Below are the code and all the weights of a small trained network. Each question names an input and a target symbol and asks about switching units off, where a switched-off unit gives its printed mean instead of its output.

import numpy as np


def w(rows, s, z=0):
    codes = np.array(rows[::2]) - 128.0
    scale = np.full(codes.shape[1], s)
    scale[-1] = z or s
    return codes * scale


def f(y):
    return y / 2 * (1 + np.tanh(0.7978845608 * (y + 0.044715 * y**3)))


def softmax(a):
    e = np.exp(a - a.max(-1, keepdims=True))
    return e / e.sum(-1, keepdims=True)


def log_softmax(a):
    a = a - a.max(-1, keepdims=True)
    return a - np.log(np.exp(a).sum(-1, keepdims=True))


def net(x, mask):
    ids = ['Σαγδεζηλμξπτφψω'.index(c) for c in x.split()]
    T = len(ids)
    res = E[ids] + P[:T]
    u = 0
    for l in range(3):
        r = res
        for j in range(2):
            rows = slice(3 * j, 3 * j + 3)
            q, k, v = (r @ M[l][rows].T for M in (Q, K, V))
            z = softmax(np.where(np.tri(T) > 0, q @ k.T / 3**0.5, -1e9)) @ v
            o = O[l][rows]
            res = res + np.where(mask[u + j], z, o[:, -1]) @ o[:, :-1]
        u += 2
        y = f(res @ A[l][:, :-1].T + A[l][:, -1])
        res = res + np.where(mask[u : u + 8], y, B[l][:, -1]) @ B[l][:, :-1]
        u += 8
    return log_softmax(res[-1] @ U[:, :-1].T + U[:, -1])


Q, K, V, O, A, B = {}, {}, {}, {}, {}, {}
E = w([
[137,80,136,152,163],'Σ',
[127,193,155,102,162],'α',
[127,93,121,157,139],'γ',
[127,93,123,158,136],'δ',
[127,91,124,158,141],'ε',
[129,199,147,102,160],'ζ',
[128,90,117,158,143],'η',
[138,204,153,103,151],'λ',
[96,213,96,112,215],'μ',
[104,96,143,159,125],'ξ',
[158,80,56,167,177],'π',
[67,112,61,157,145],'τ',
[2,139,141,159,79],'φ',
[172,107,112,151,74],'ψ',
[159,168,140,48,154],'ω',
],0.0089)
P = w([
[210,168,203,243,141],'0',
[154,159,160,240,132],'1',
[143,180,119,230,124],'2',
[124,158,108,198,131],'3',
[113,148,90,182,129],'4',
[113,140,71,163,126],'5',
[111,134,60,144,124],'6',
[110,121,48,122,121],'7',
[113,110,32,102,126],'8',
[106,95,26,87,120],'9',
[113,85,3,67,120],'10',
[106,65,16,53,118],'11',
[102,48,17,33,112],'12',
],0.0042)
Q[0] = w([
[130,132,145,48,122],'0.h1',
[161,105,119,29,121],'0.h1',
[152,131,133,32,119],'0.h1',
[162,175,178,160,95],'0.h2',
[165,36,108,254,75],'0.h2',
[187,124,154,204,70],'0.h2',
],0.0074)
K[0] = w([
[85,143,90,96,182],'0.h1',
[99,162,23,2,232],'0.h1',
[79,174,66,59,204],'0.h1',
[220,70,210,174,36],'0.h2',
[114,6,24,193,88],'0.h2',
[162,27,119,157,61],'0.h2',
],0.0068)
V[0] = w([
[147,143,157,212,104],'0.h1',
[98,83,95,34,150],'0.h1',
[151,163,150,211,99],'0.h1',
[236,98,150,176,96],'0.h2',
[147,93,254,91,93],'0.h2',
[156,91,252,84,98],'0.h2',
],0.0062)
O[0] = w([
[111,147,133,223,149,211],'0.h1',
[136,123,129,19,110,20],'0.h1',
[113,143,122,229,143,220],'0.h1',
[189,110,145,173,129,164],'0.h2',
[167,172,254,111,117,6],'0.h2',
[168,168,248,103,120,2],'0.h2',
],0.0063,0.0022)
A[0] = w([
[123,207,137,137,180,210],'0.n1',
[30,147,87,83,162,185],'0.n2',
[83,64,49,149,233,181],'0.n3',
[95,156,96,179,171,199],'0.n4',
[117,157,96,158,195,184],'0.n5',
[123,1,53,168,88,254],'0.n6',
[149,51,85,153,63,207],'0.n7',
[117,234,99,80,206,229],'0.n8',
],0.0069,0.0029)
B[0] = w([
[125,152,245,118,208,156],'0.n1',
[2,134,103,77,156,170],'0.n2',
[89,29,89,134,191,237],'0.n3',
[73,103,160,187,206,202],'0.n4',
[102,83,170,145,219,185],'0.n5',
[135,70,12,196,70,254],'0.n6',
[179,122,48,210,49,188],'0.n7',
[105,172,202,44,222,165],'0.n8',
],0.005,0.0072)
Q[1] = w([
[137,255,231,30,144],'1.h1',
[99,184,144,51,140],'1.h1',
[163,205,198,105,124],'1.h1',
[171,100,108,187,55],'1.h2',
[66,130,135,89,200],'1.h2',
[95,24,47,221,77],'1.h2',
],0.0082)
K[1] = w([
[190,150,169,152,173],'1.h1',
[174,170,183,81,190],'1.h1',
[190,134,157,176,138],'1.h1',
[165,138,68,186,58],'1.h2',
[77,102,135,66,197],'1.h2',
[123,93,2,123,69],'1.h2',
],0.0074)
V[1] = w([
[164,229,254,72,121],'1.h1',
[50,183,141,98,120],'1.h1',
[51,155,130,119,115],'1.h1',
[94,157,175,112,187],'1.h2',
[152,177,159,120,81],'1.h2',
[164,104,95,166,53],'1.h2',
],0.0074)
O[1] = w([
[115,159,174,98,129,4],'1.h1',
[19,167,105,116,112,107],'1.h1',
[2,165,93,141,108,130],'1.h1',
[109,104,177,93,173,113],'1.h2',
[88,204,111,119,108,82],'1.h2',
[131,152,93,174,85,142],'1.h2',
],0.0062,0.021)
A[1] = w([
[148,39,253,76,222,223],'1.n1',
[165,138,86,137,57,150],'1.n2',
[43,138,91,37,160,182],'1.n3',
[124,204,170,107,139,167],'1.n4',
[243,137,113,143,11,179],'1.n5',
[174,148,194,72,168,254],'1.n6',
[60,98,56,249,138,236],'1.n7',
[124,117,151,213,154,248],'1.n8',
],0.0051,0.0036)
B[1] = w([
[168,148,185,83,177,165],'1.n1',
[187,171,102,129,119,161],'1.n2',
[97,177,89,89,202,146],'1.n3',
[112,56,140,118,201,129],'1.n4',
[191,185,114,124,153,173],'1.n5',
[141,92,140,83,194,140],'1.n6',
[92,129,84,195,121,255],'1.n7',
[142,120,187,255,136,182],'1.n8',
],0.0058,0.02)
Q[2] = w([
[118,46,136,135,118],'2.h1',
[97,77,120,132,84],'2.h1',
[140,40,91,176,156],'2.h1',
[131,97,26,239,146],'2.h2',
[130,3,86,212,107],'2.h2',
[123,22,100,188,88],'2.h2',
],0.0063)
K[2] = w([
[56,53,78,64,220],'2.h1',
[138,84,93,3,222],'2.h1',
[101,38,43,124,159],'2.h1',
[143,99,81,32,118],'2.h2',
[125,128,61,60,65],'2.h2',
[149,108,61,81,71],'2.h2',
],0.0041)
V[2] = w([
[142,139,86,107,128],'2.h1',
[67,112,53,118,126],'2.h1',
[35,154,139,77,226],'2.h1',
[186,255,163,71,163],'2.h2',
[58,7,166,115,209],'2.h2',
[208,232,87,140,66],'2.h2',
],0.0062)
O[2] = w([
[184,50,153,190,171,121],'2.h1',
[114,101,181,181,165,176],'2.h1',
[175,170,203,186,117,79],'2.h1',
[157,205,3,88,121,4],'2.h2',
[105,42,105,43,54,112],'2.h2',
[152,202,146,195,210,161],'2.h2',
],0.0052,0.015)
A[2] = w([
[201,173,129,115,148,254],'2.n1',
[176,207,108,163,199,164],'2.n2',
[104,89,232,161,17,143],'2.n3',
[151,204,99,166,173,164],'2.n4',
[177,67,162,112,164,190],'2.n5',
[83,123,66,159,122,173],'2.n6',
[196,58,173,110,156,185],'2.n7',
[139,77,112,144,2,117],'2.n8',
],0.0059,0.0039)
B[2] = w([
[2,4,59,71,153,163],'2.n1',
[89,161,175,127,186,254],'2.n2',
[129,129,253,164,35,165],'2.n3',
[66,178,168,148,188,243],'2.n4',
[192,46,154,49,175,187],'2.n5',
[93,163,105,168,134,249],'2.n6',
[206,52,147,48,182,179],'2.n7',
[126,102,92,130,26,167],'2.n8',
],0.0054,0.011)
U = w([
[233,102,183,78,200,173],'Σ',
[49,116,113,84,149,157],'α',
[154,132,144,123,126,92],'γ',
[152,136,136,126,119,96],'δ',
[159,132,141,126,119,103],'ε',
[141,130,125,126,108,109],'ζ',
[164,122,130,128,113,120],'η',
[141,129,120,126,108,111],'λ',
[210,134,206,146,82,137],'μ',
[152,137,172,134,91,168],'ξ',
[254,70,86,134,137,2],'π',
[72,76,144,141,86,44],'τ',
[22,145,170,131,58,152],'φ',
[85,189,118,170,189,133],'ψ',
[129,163,14,115,52,222],'ω',
],0.0056,0.0062)

Each question gives the input, a string of symbols that net reads in full, and the target symbol t.
The units are the heads (3 rows each of Q, K, V and O) and the neurons (one row each of A and B). Each row of codes is followed by its name. A weight is (code - 128) times the scale printed after its matrix; where a second scale follows, it is the last column's (O, A, B and U).
mask holds one flag per unit, layer by layer, with each layer's heads first. A switched-off unit (its flag False) gives its mean, the last column of its rows in O or B, instead of its output. The means were averaged over made-up inputs and are rounded, as every weight is.
A unit's drop is (log p(t) with every unit on - log p(t) with that unit switched off) / (log p(t) with every unit on - log p(t) with every unit switched off).
unit that matters most: the unit with the biggest drop
k most important neurons: the k neurons with the biggest drops, biggest first
k most important neurons of layer l: the k neurons of layer l with the biggest drops, biggest first
heads that matter: for each layer, one digit per head in row order, 1 if its drop is at least 0.15 and else 0, layers parted by /
input ζ ω π τ, target ω: heads that matter => 00 / 00 / 01
input π ψ ψ ω, target Σ: unit that matters most => 0.n6
input φ Σ Σ ψ γ μ μ α η μ τ δ γ, target τ: 3 most important neurons => (0.n2 0.n3 1.n7)
input ψ ξ τ Σ ζ Σ μ τ μ, target α: 2 most important neurons => (0.n2 1.n3)
input λ φ μ ω ω λ δ, target ω: 2 most important neurons => (1.n8 1.n7)
input ψ ψ ψ τ ψ ξ, target ψ: heads that matter => 00 / 01 / 01
input Σ τ δ μ μ α Σ Σ Σ ψ Σ π ω, target Σ: 2 most important neurons of layer 0 => (0.n8 0.n6)
input ψ η μ μ ζ ψ τ μ μ ζ, target α: 2 most important neurons => (1.n3 0.n8)
input μ φ μ ζ ψ τ η α μ η, target μ: 2 most important neurons => (1.n3 0.n8)
input Σ ψ ε π ζ ψ μ α ψ τ ξ, target ψ: heads that matter => 00 / 11 / 01
input ψ μ α λ μ γ ψ τ λ, target α: 4 most important neurons of layer 0 => (0.n6 0.n8 0.n7 0.n1)
input ψ ω γ ζ, target Σ: 2 most important neurons => (0.n6 1.n7)
input π α μ ψ δ μ Σ α μ ψ η τ, target ψ: 2 most important neurons => (0.n4 1.n7)
input μ ψ δ, target ψ: unit that matters most => 2.h2
input π τ μ ζ ξ Σ ε δ ψ δ, target ψ: 2 most important neurons of layer 1 => (1.n5 1.n2)
input Σ μ μ φ, target φ: heads that matter => 00 / 10 / 01
input μ ω μ μ Σ Σ ψ Σ μ ψ ψ λ ε, target ψ: heads that matter => 00 / 01 / 01
input δ π ω μ ζ, target Σ: heads that matter => 00 / 01 / 00
input δ μ μ ζ π η δ μ Σ μ, target α: heads that matter => 00 / 11 / 01
input μ ψ ψ λ φ τ ψ Σ Σ ξ ω τ, target ω: unit that matters most => 1.n8
input ψ Σ τ μ ω π ψ, target ω: heads that matter => 10 / 01 / 00
input π μ ψ μ ψ ψ Σ ψ λ π, target ψ: 2 most important neurons of layer 0 => (0.n4 0.n5)
input Σ μ Σ Σ μ γ, target μ: heads that matter => 00 / 01 / 11
input ω λ μ ζ π ψ η α ψ μ α λ, target α: heads that matter => 01 / 11 / 01
input ψ τ τ ψ π ψ ζ ζ ξ τ ω Σ Σ, target ω: 3 most important neurons => (1.n8 1.n7 0.n6)
input τ Σ ψ α ξ ε Σ ψ ξ λ, target Σ: 4 most important neurons => (0.n6 1.n7 0.n8 0.n7)
input μ φ δ, target φ: unit that matters most => 1.h1
input π ψ η Σ τ η Σ, target τ: heads that matter => 10 / 00 / 01
input μ Σ ψ α α Σ μ τ τ τ, target τ: heads that matter => 00 / 00 / 01
input π μ ζ Σ μ ψ π τ π, target τ: 2 most important neurons => (0.n2 1.n1)
